Each row is followed by its class.
[  73  -30  539   84  -42  213 -524  248  -66 -566 -151   29 -403  234
 -379   97   12   23 -278 -202   49  -76  113  763  -69 -322   86 -281
 -136 -283  145  504  237   17]
fubi
[ -32 -284  273    0   15  175 -210 -102  137  101 -274 -420  -77   59
  -48  482 -264 -190   74 -212  220   96  189  369  -38 -532   87 -496
  312 -190  241  253  437  286]
noki
[ 304 -379  103  278   77 -578  -73   36 -100 -176  -18   -5  176   83
  -25   76  306  104   88 -272   64  245   29 -107   56 -285   89  351
  -13   82  146   55  208  234]
fubi
[ 340 -188  -31  -59  249 -120  121 -109 -133 -157  190  129  -81  460
 -140  -13 -241 -356   64  168  225 -139 -228  153 -274 -100   59   41
 -115  534  156  258 -196  314]
noki
[ -41  223  193  -72  -26  212   23   75  -21  -54  225    9  231  -26
 -246 -223  254  123 -237  107  316  -97   63   70  -77  211  -20  416
 -374   37 -361   49 -557 -170]
fubi
[  35  -43 -104  -94  248 -180 -182  -39 -109  128   13 -128  234 -249
  126 -104  328  -32  -20   41  204   21  237   68   96 -471  244 -354
  172  -76  328  -98  -30  287]
Zud
[ 208  -97  273 -102  -53 -179 -163  -89 -215   25   35   70  -46  341
  -71   41  245 -224 -196 -156  187 -127   26  284 -208 -107  187  501
 -241  111   40  212  -14  -42]
torip
[-194   77  177  -10 -511  -63  147  -17  -73   17 -184 -262    7  -90
 -194  133  524  150 -326 -260 -274  -13  -10 -143  318 -100  -37  -37
 -225 -316 -296 -363   84 -382]
Tovif
[ 249  -50 -123 -113  244 -108   14 -106   63 -104  -70    2   24   12
  178  -27 -130 -154  235  178  -77  -74  226 -169  257 -232   69  -82
  151  233  369  -46  107  412]
noki
[ 217 -409  328   82 -131  421 -485 -282   38 -138 -152  125   70 -338
   -5  313 -254  410  287  -92 -304   80  220 -271  106 -580  -77    8
  445 -115   -7   38  184  -95]
torip
[-351  342   60    5  -25  180   82   98  216 -188  -12  -18   41 -408
   56 -199   37   14  -89 -153 -111 -252  427 -103  131  -33  -45 -322
  115  -97 -221   93   30 -216]
Tovif
[ -42   23  -23  -31  190 -535  182  -52 -125  -73   70  -23 -222 -186
 -138 -373  406   76 -194  -95  144  -24  270   -5  -74  -46  -13  285
  -69  -42  -62   44 -229  -19]
Zud
[ 104  -21   18  -71   89 -341  294  143  -52 -122  -39  313 -156 -137
 -150   51  -46 -100   -4   33  -97 -179  106 -178  -92 -114    6   34
   14 -145   44 -247  194 -107]
torip
[-157   50  247  188  194 -497  159  190   42 -317 -137  -17  274 -404
 -227 -528  310   44  -18 -449 -235 -116  305 -333   74 -687  127   10
   78 -287 -290  279   57 -303]
noki
[ 122   64  -16 -136  333   10  329 -129  -94 -205   25   -4   39  -69
 -150 -177 -151  -12  130  238  239  116 -145 -246 -338 -232 -356  217
  -35 -101  -16  425 -150  505]
Kalo
[  54   62  196 -153   27  117  139  -92  -70 -412  -42 -262  -66   80
 -184   39 -335 -171  102   88  143 -193 -326   70  -79 -173  109 -231
  -36   -6 -208  191 -359 -114]
dubuf
[ -64   81 -124 -165    6 -600   -4   -4 -349 -149  -35   38    9   55
  281   -5  505 -109  -63 -274  -41  131  -57 -216 -185 -241   69  156
  -34 -298  -34 -198  485  -93]
Kalo
[  38  166  -79 -207  175    7  153 -137  -91 -202  -11 -119  243 -281
   52 -157   60  137  -60  171   62   34  -69 -391   18 -106 -204  249
 -104  -82 -177    7  -69   93]
Tovif
[ 176  -70  294 -229  326 -236 -456 -370   83 -218 -313 -271   94 -282
  199 -308  -32   11 -239  113  -17  -84  114    9   14 -899  -60  252
   -1  -74  -32  -36  -49  -49]
dubuf
[ -53   74 -191  -44  -57 -389  152  221  -80  204   78  112  -68   48
  -26 -381  228  -27 -131  -60  -57 -149  282   53  100  294  238  157
  -45   31  -83 -316 -195 -393]
nuvuv
[-150  125   30  -72  127 -230   66  169  123 -174 -117  -68 -106    0
  -68 -311  521 -122 -406  -39  -59 -182   72 -168 -106  193  155  111
 -193   30 -351   86   51 -331]
nuvuv
[ 228 -314  -20  -90  220 -321   54 -199 -183  451   51 -108   45   44
  -17 -134  357  -65   39  264  150   95 -197 -253 -129 -356 -127  339
   -9  211    8  -80 -183  297]
dubuf
[ -56  -93 -196   51  543    1 -320  146 -177 -110  238  -10   67  -51
  -33 -205   48    9  -30  277   65 -147   82  121 -474   -9  218  -24
  -94  203    6  278 -225  -32]
Tovif
[ 159 -132  160 -259  -68   66  -31 -234 -166 -422  -29   -3   64  -87
 -127   83 -209  -80  -52 -179  -16 -138  301  -37 -194 -226    5  -29
  278  -72 -165  163  213 -187]
nuvuv
[  30   28   -7  -66  -87   27  180   11  -29  216   28   70 -270  126
   30  313  174 -103 -174   47  356   -5  -47   24  -40  167   42   49
  -19 -108  -43 -128   -7  -98]
noki
[ 138  -98  153   -7  190 -225 -253 -133 -151 -456  113 -100  102  -89
   18  183  -56 -113  192 -149   79   62  159  -14 -236 -280  -85  -57
  186  -64  -51  148   34   31]
Zud
[ 146 -206 -314  -70  347  277 -115 -205  140  189  -44   25  179  -61
  138 -182  -73   42  231  216   15  -61  166   24  169 -331  265 -459
  424  408  267 -114  -66  121]
kilur
[ 329 -181  142  -90 -135 -261  -63 -125 -292  -62   13 -123 -193  221
  -20  212 -171  -37  -38   75   14  -79 -247   -2    8  233  -38  420
  -59  -27   -7  107  -45  -49]
torip
[ 168 -138  196  -67  -22   39  278   12   37  -79 -107  153 -150 -304
 -112    9 -178  -14  244   54 -229 -166    0 -583  -95   38  -23  -49
  231 -194 -190   64   48 -152]
nel
[  90  -82  100  -43  386 -125  152  -29  144 -106  -95  156   80 -220
 -178  -97   35 -179  -90    5  240  -54  174 -170 -244 -682   31  -23
   39    0   64  165  222  270]
nuvuv
[ 252  -89  144  152  209  302 -787 -145 -129 -414   24   48   68 -142
  119  403  -91  237  105  -62   49  124  -68  112  124 -485  130 -199
  161 -126  154  198  249  -71]
kilur
[ -36 -283 -501  119  381 -326  288  147  -70  429  -37 -105  227 -191
  194 -154  123   -7  153  -48  106  177  235 -358  134  -43  577 -299
  139   46  324  -57  158   79]
nel
[-246 -117  -28  251 -368   71  417  -24   51   64   16  -15  247 -105
 -254   49  365   69  -69 -327 -155 -155  502 -118  189  110  297 -165
  124  220   35  176   85   18]
Zud
[  63 -360  -94   -9  125  113   89 -183  -71  362  -57 -114  697 -386
  -20   48  217  210  155  -50   71  119  419 -462   25 -585  311  101
  167   12   88 -102  145   95]
kilur
[ 164   32  171   83  148  -42   17  217   -9 -781  -62  182 -321  113
 -200  205   71  -98  222  -46 -102  -99 -156  -94 -241 -213 -241 -266
  330 -202 -152  413  377  195]
Tovif
[ -58 -168  -47   -1  256   91 -243 -384  -24 -191  -57  -38   73 -341
  143  -13  -89  122   68   64 -198  -52  -44   63  -81 -481   75 -281
  204  136  209  -41   21   12]
fubi
[ -44  253   -3   46  -91 -296  120  153   34  -67  -98   42  187 -144
  314   -8   74  -22  144 -346   24  260  186 -273  294 -250 -145  -18
   39 -407   15 -178  335   97]
nel
[ -49 -246   72   23  119  176   33 -169  -87  -32  142    7  279 -173
 -174  -99 -261  167  -71  163   39  -91  358 -205 -447  -93 -112  404
  -15  250 -223  243  -86  -41]
Kalo
[-152  -68  210   99  -66  410  -61 -148  -90 -292   20 -171  257 -347
  -74  291 -108  132   -8    5    9  -71  252  -38   17 -344  -75 -397
  231   11  -57   49   74  -52]
Kalo
[  59 -453  -62  208 -271  360 -246  -48 -294  265  195 -390  303   83
 -190  418  -65  316  138   87   -9  132  -76   53  123  354  326 -214
  -33  196  113  144 -217   -5]
Rofof
[-185  212  115    4  -31 -118  222  289   89  -13 -225 -214  -33 -138
  -36  107  -47  -40  193 -311  122  181   94  -65  364 -200   20 -302
  137 -527  -62  -24  420  -94]
Balir
[-103    9   -3  256 -209 -199  141  193  102 -189 -253  319  309 -226
  194  242  324   73  -33 -298 -437  190  119 -412   66 -266 -147 -239
   84 -349   44 -182  762 -122]
Rofof
[ 218 -186   17   13 -105  225   28 -537 -183  178   78   89  365 -398
 -223  256  -85  288  -11  -16 -170   -4  247 -195   89  -76   34  521
  -39   34  191   64  -40  -69]
Balir
[-250   42  -65  -61  127 -143  393 -211  260   58   32  -38  343 -346
 -125 -437  122  -43  176 -181  -62 -241  409 -663   36 -363  204  180
  246  185 -470   60  -89 -241]
Zud
[ -46 -268   30  -63  153  350 -102 -135 -257  157   68 -272  140  -71
 -197    5 -279  110   76  541 -111 -261  193  172 -125   54  176  211
  -86  394  150   24 -310   28]
dubuf
[ 435  -91  201 -476  -67  163  -50 -499   11  -96 -141  -50 -155 -108
 -107   85 -483  -64  192   94   84  -38 -227 -294   68 -428 -183  -93
  373 -253 -113   84    0   93]
Zud
[ 191  147  186 -111 -111 -145  -78  137  -66 -132  102   13  248   73
 -174 -179    3  -46 -227  -22   73  -66   13  -60 -102  141   21  369
 -532  -80 -136  224 -298   38]
dubuf
[ -52 -133  301  -70   22  871 -253 -137 -113 -151  331 -253  120 -207
 -348  256 -380   96  102  307   85 -313  335  104 -112  358   13 -226
  113  400 -248  305 -494 -197]
noki
[ 227 -147  256 -297  -67  261 -185 -155 -104  -56  -45 -146 -358 -187
   46  375 -382  -35  209   83  174  -29  109 -206   68 -374  -36 -281
  195 -282   19  -60   70   74]
Tovif
[ 155 -209   81  142   54   79    0 -129   72  -25 -187  155  233 -112
 -188  107 -273    0  -23 -126 -118   10  157   63   -8 -488  227 -127
  -36  -61  345  276  301   48]
Rofof
[-145  441  -42  247 -175   25  337  494  224 -332   33  460 -137    7
 -108   72  757   89 -243  -67   54  -89  233   89   52  399 -133  -52
 -230  -52  133   18  127  420]
Tovif
[ 143 -107 -257 -169  500  205  124 -438  194 -135   56  268  395 -413
  -18  -92 -387  -59  168  264 -182 -213 -259 -645 -209 -323  146 -156
   99  428  -29   66  -45    2]
torip
[ 171 -289  290  -26  212  331 -482 -341   69  -61   -7   -9  182 -372
 -227   66 -341  239  138  -60   -1   49  377  154 -221 -548  -59  161
   21  136  253  321   74  369]
Tovif
[-140  -70 -118  145  -27  206   94  -17   24  567  -73 -161  285 -385
  -84   64  118  353  -79  178   92  154    3 -107   51   60   54   12
   -6 -254  185   14 -116  173]
Kalo
[ -58  -14  257  195 -505  -19  366   38  163  -43   73   81 -195 -188
 -354   33 -239  124   50 -131 -167 -341  241 -169  168  382   46   64
   26   49 -208   19 -327 -226]
Zud
[-114 -117 -162    2  -58  175  225 -184 -183  248  263 -157  417 -323
  125 -344  -82  158  235  164 -221 -134  355 -352  103  213  -10  -14
  175  367 -190 -249 -651 -257]
nel
[ 128 -206    9    4  210  -36 -172 -393   49  -51  -93  -61  187 -332
   42  137 -239   58  110 -121    4  -73   88  -29   99 -558  119 -135
  428   30  185  127  208   73]
torip
[ 373 -316  204  -37   13  242 -545 -176   -5 -129   14  -73  299  -87
   87  324 -316  168  155 -111  150  300  -23 -172  -68 -328  -89  -92
  155  -78  -15  122  175  206]
nel
[ 168 -112  209  -34  237  -77 -335 -138  -27 -128  -52  -40 -140  -44
   15  104  246  -55   15  125  101  -95  -50   85  -26 -334  147   -7
   32  191  176  -95   74  133]
Kalo
[ 136 -234   31 -127  428   41 -303 -232 -200   -9  211 -294  151 -130
   69 -294  254   60  183  289  232  -45  254  219  -28 -270  124   -8
  108  456  216  -12 -598  335]
fubi
[  51 -327   35  -77  468 -110 -255 -228  -71   33  -52  -22  320 -499
  -39  -82  107    7 -106  137 -164  -88  152 -446 -141 -852   73 -139
  184  -37   15   44  431    8]
fubi
[ 117  234  337  -10   -3   73 -243   83   17 -529  217  170   23  -23
   24   15    3   -6   90  -97   81  -73  -79 -145  -45  155 -251  190
 -124  108 -326  226 -200  -26]
torip
[ -45 -333  138 -189  232  302 -213 -301 -140   36 -127 -146  432 -244
 -173  -65  229  144   38  328 -339  -42  333  -38 -416 -542 -100  152
    9  142  113  -29  116  198]
Rofof
[ -89   81 -168  222  426 -447 -393  170  388   -7 -177   59  189  -43
  276 -334  313  -64 -212   31    2  -71  194  144  -11 -487  229  -59
   39   76  274   71  263  311]
Zud
[  16 -137 -172 -123  212 -437  163 -105 -170  -12  -97 -185  134 -292
   71 -186  -12  191   35  -34   39  239  -73 -177 -353 -243 -167  117
   54 -381   76   33   48  356]
nel
[ 179   16  401 -264   74   71 -253   18  -61 -556 -180  -98 -265  183
   -5  -22   58 -113 -125   96  113  -28  -30  249 -207 -495 -376  -90
  -39  -53  -30  134  167  371]
Tovif
[ 196   15  191   12   66 -105 -157   45 -129 -301  178  168 -135  106
   58  -77   39  -66   97 -108  363   73    2  400 -187   -6 -113 -130
   83  156  165  213 -274  300]
Zud
[ 215 -638  -16  128  342    2 -247  -35 -191  142   69  -69  241  -76
   46   93    1  133  357  112   57  109  332 -115 -298 -295  106   65
  450  258  253  338   86  412]
torip
[-105  -26  104   23 -141  204 -148   38 -148   47  125   27  352 -293
  112   -3  146  224   59  -68  -35   31  359   -2   80  217   16   50
   54  191  -12 -102  -46 -112]
dubuf
[  76 -395   90  177  -79   63  -63  268 -138   96 -148   32  -66  179
  -50  235  173  142 -129    1  152  192  -51  207  -54  -84  255 -176
  -66  -44  292   54  282  165]
fubi
[ 223 -291  151  -81   71  -72  474   24   91 -198 -253  101  141 -302
  -97 -119   36   65  205  145  -90   69  284 -395 -139 -211 -279 -103
  297   35  209   84  147  605]
Zud
[ 219 -201  183  170 -100 -113 -264  148 -226 -279  275   94 -147  187
   42   58  216  132   82  -48  191  -90  202  189 -130  306   40  235
  124  308   14  178 -158  234]
nel
[ 109 -447 -213  176 -214  322  173 -342   14  493  -70 -323  393  -53
    9  361 -289  256  305  120 -142  242   45 -447  176  221   61  146
  226  160  118   89  -17  152]
Kalo
[ 309  -11  133  -56  -23 -121  256  115  260  -19 -176  -47  115  148
 -180   36  185  -69  141   54  184  117  -12 -339  161 -177 -281  164
  219 -162 -237   60   71  327]
dubuf
[  51   96   88 -135  331 -299 -173 -164  128 -407 -139  100   87 -211
 -123 -301  -35 -162 -179   24 -357 -279 -190 -387 -141 -677   27    6
 -139  -37 -229  171  250 -153]
dubuf
[  67  144  179  -87   92  176  193   47  155 -151   99   95   14  -97
 -121 -166  122  -34  171   74  231  -80  267 -149   81   51 -122   20
   16  213  -57  212 -152  316]
Rofof
[-226   -2 -160  110  -63  106  -19 -225  -15   28  198  146  502 -177
  240  -92  225   27  -67  -54 -308 -171  172 -371  -91 -155 -110   24
  132  372 -185   51   38  -65]
torip
[   7   -7  270  -85  109  398  -71  -61   67   62  -16  -68  -99 -268
 -106  474 -244  -47  261  160  130  -28   16 -345   56 -270 -207 -112
  266 -271 -174   88  238   28]
torip
